Below are the code and all the weights of a small trained network. Each question names an input and a class and asks about switching units off, where a switched-off unit gives its printed mean instead of its output.

import numpy as np


def w(rows, s, z=0):
    codes = np.array(rows[::2]) - 128.0
    scale = np.full(codes.shape[1], s)
    scale[-1] = z or s
    return codes * scale


def f(y):
    return np.maximum(y, 0)


def log_softmax(a):
    a = a - a.max(-1, keepdims=True)
    return a - np.log(np.exp(a).sum(-1, keepdims=True))


def net(x, mask):
    res = np.array(x, float).reshape(1, 8) / 4 @ E
    y = f(res @ A[0][:, :-1].T + A[0][:, -1])
    res = res + np.where(mask, y, B[0][:, -1]) @ B[0][:, :-1]
    return log_softmax(res[-1] @ U[:, :-1].T + U[:, -1])


A, B = {}, {}
E = w([
[127,126,126],'x0',
[128,129,129],'x1',
[110,43,70],'x2',
[127,126,127],'x3',
[130,130,130],'x4',
[127,127,126],'x5',
[27,156,125],'x6',
[111,62,254],'x7',
],0.0081)
A[0] = w([
[101,48,85,99],'neuron 1',
[204,112,134,119],'neuron 2',
[214,117,132,104],'neuron 3',
[113,77,214,85],'neuron 4',
[159,94,131,246],'neuron 5',
[111,61,233,107],'neuron 6',
[205,117,132,110],'neuron 7',
[198,119,132,107],'neuron 8',
[139,254,198,90],'neuron 9',
[118,74,99,188],'neuron 10',
[125,75,208,99],'neuron 11',
[111,78,212,88],'neuron 12',
[114,82,108,137],'neuron 13',
[111,79,98,167],'neuron 14',
[38,155,126,90],'neuron 15',
[91,73,95,139],'neuron 16',
[203,115,138,124],'neuron 17',
[82,18,62,81],'neuron 18',
[202,113,130,94],'neuron 19',
[95,46,81,102],'neuron 20',
[118,54,227,124],'neuron 21',
[39,163,129,101],'neuron 22',
[203,113,130,93],'neuron 23',
[42,159,131,104],'neuron 24',
[30,163,131,110],'neuron 25',
[123,110,118,126],'neuron 26',
[214,115,133,97],'neuron 27',
[128,228,185,109],'neuron 28',
[43,159,128,99],'neuron 29',
[201,118,132,107],'neuron 30',
[39,158,128,96],'neuron 31',
[60,151,122,100],'neuron 32',
[117,90,181,90],'neuron 33',
[48,156,128,98],'neuron 34',
[115,82,102,171],'neuron 35',
[194,115,130,97],'neuron 36',
[111,77,100,107],'neuron 37',
[109,63,92,103],'neuron 38',
[145,183,32,59],'neuron 39',
[135,201,167,138],'neuron 40',
],0.0072,0.011)
B[0] = w([
[196,125,150,144],'neuron 1',
[74,71,129,146],'neuron 2',
[96,82,124,142],'neuron 3',
[160,150,47,151],'neuron 4',
[29,194,178,255],'neuron 5',
[151,179,26,170],'neuron 6',
[88,78,126,142],'neuron 7',
[75,61,118,139],'neuron 8',
[236,89,153,155],'neuron 9',
[117,171,179,196],'neuron 10',
[147,147,53,155],'neuron 11',
[156,141,41,152],'neuron 12',
[151,140,149,150],'neuron 13',
[142,165,175,176],'neuron 14',
[97,21,97,142],'neuron 15',
[165,139,160,157],'neuron 16',
[76,78,132,148],'neuron 17',
[255,91,154,149],'neuron 18',
[79,41,100,136],'neuron 19',
[207,121,150,146],'neuron 20',
[129,165,56,177],'neuron 21',
[122,66,122,148],'neuron 22',
[83,49,100,136],'neuron 23',
[121,73,124,147],'neuron 24',
[126,82,131,154],'neuron 25',
[142,131,134,134],'neuron 26',
[96,78,117,140],'neuron 27',
[216,99,157,154],'neuron 28',
[118,63,118,145],'neuron 29',
[75,62,119,140],'neuron 30',
[108,40,114,145],'neuron 31',
[130,81,118,140],'neuron 32',
[138,139,82,140],'neuron 33',
[115,65,115,143],'neuron 34',
[128,168,176,178],'neuron 35',
[105,88,114,135],'neuron 36',
[163,125,138,137],'neuron 37',
[169,127,141,140],'neuron 38',
[160,181,9,152],'neuron 39',
[174,120,162,159],'neuron 40',
],0.0081,0.01)
U = w([
[147,156,7,41],'0',
[83,29,119,47],'1',
[113,152,152,229],'2',
[113,152,150,218],'3',
[111,148,153,191],'4',
[214,118,169,1],'5',
[103,151,146,151],'6',
],0.016,0.0057)

Each question gives the input, the list of numbers given to net, and the class t.
The units are the neurons (one row each of A and B). Each row of codes is followed by its name. A weight is (code - 128) times the scale printed after its matrix; where a second scale follows, it is the last column's (A, B and U).
mask holds one flag per neuron, in row order. A switched-off neuron (its flag False) gives its mean, the last column of its row in B, instead of its output. The means were averaged over made-up inputs and are rounded, as every weight is.
A unit's drop is (log p(t) with every unit on - log p(t) with that unit switched off) / (log p(t) with every unit on - log p(t) with every unit switched off).
The circuit of an input: a set's keep is (log p(t) with only the set's units on - log p(t) with every unit switched off) / (log p(t) with every unit on - log p(t) with every unit switched off). Starting from the 12 units with the biggest drops (on a tie, the unit counted first), units are removed one at a time, each time the one whose removal leaves the highest keep (on an exact tie, the one counted first), for as long as the keep stays at least 0.8.
units of the circuit, in order: the units of the circuit, biggest drop first
most important unit: the unit with the biggest drop
k most important neurons: the k neurons with the biggest drops, biggest first
drop when u is switched off: that unit's drop, to one decimal
input [5,-1,4,2,-6,1,-6,7], class 0: 2 most important neurons : (neuron 6; neuron 21)
input [-7,-7,-8,0,-2,4,5,-5], class 5: most important unit : neuron 9
input [2,-8,8,1,-2,6,-6,6], class 3: units of the circuit, in order : (neuron 5; neuron 10)
input [-6,0,5,-2,7,1,5,-6], class 2: units of the circuit, in order : (neuron 6; neuron 21; neuron 10)
input [-6,2,-8,7,4,0,1,5], class 5: 3 most important neurons : (neuron 9; neuron 28; neuron 40)
input [6,3,7,-5,4,1,-5,-1], class 5: 3 most important neurons : (neuron 18; neuron 20; neuron 1)
input [-7,-4,8,-7,-4,-4,-5,1], class 5: units of the circuit, in order : (neuron 18; neuron 20)
input [-1,3,4,-8,3,4,6,7], class 0: units of the circuit, in order : (neuron 6; neuron 21; neuron 12)
input [5,-3,-7,-4,-1,0,-2,3], class 5: 4 most important neurons : (neuron 9; neuron 28; neuron 40; neuron 10)
input [-1,-4,7,-2,5,-2,-3,-3], class 5: 3 most important neurons : (neuron 18; neuron 20; neuron 1)
input [-4,7,-8,1,1,-5,-4,0], class 5: 3 most important neurons : (neuron 9; neuron 28; neuron 40)
input [-7,-8,-5,-1,-7,-6,8,5], class 1: drop when neuron 15 is switched off : 0.1
input [0,6,-8,-1,-3,-5,2,-5], class 5: drop when neuron 14 is switched off : 0.0
input [-5,-6,-8,-2,-2,-4,5,0], class 5: drop when neuron 28 is switched off : 0.2
input [-1,-3,-5,-1,3,5,2,5], class 0: most important unit : neuron 6
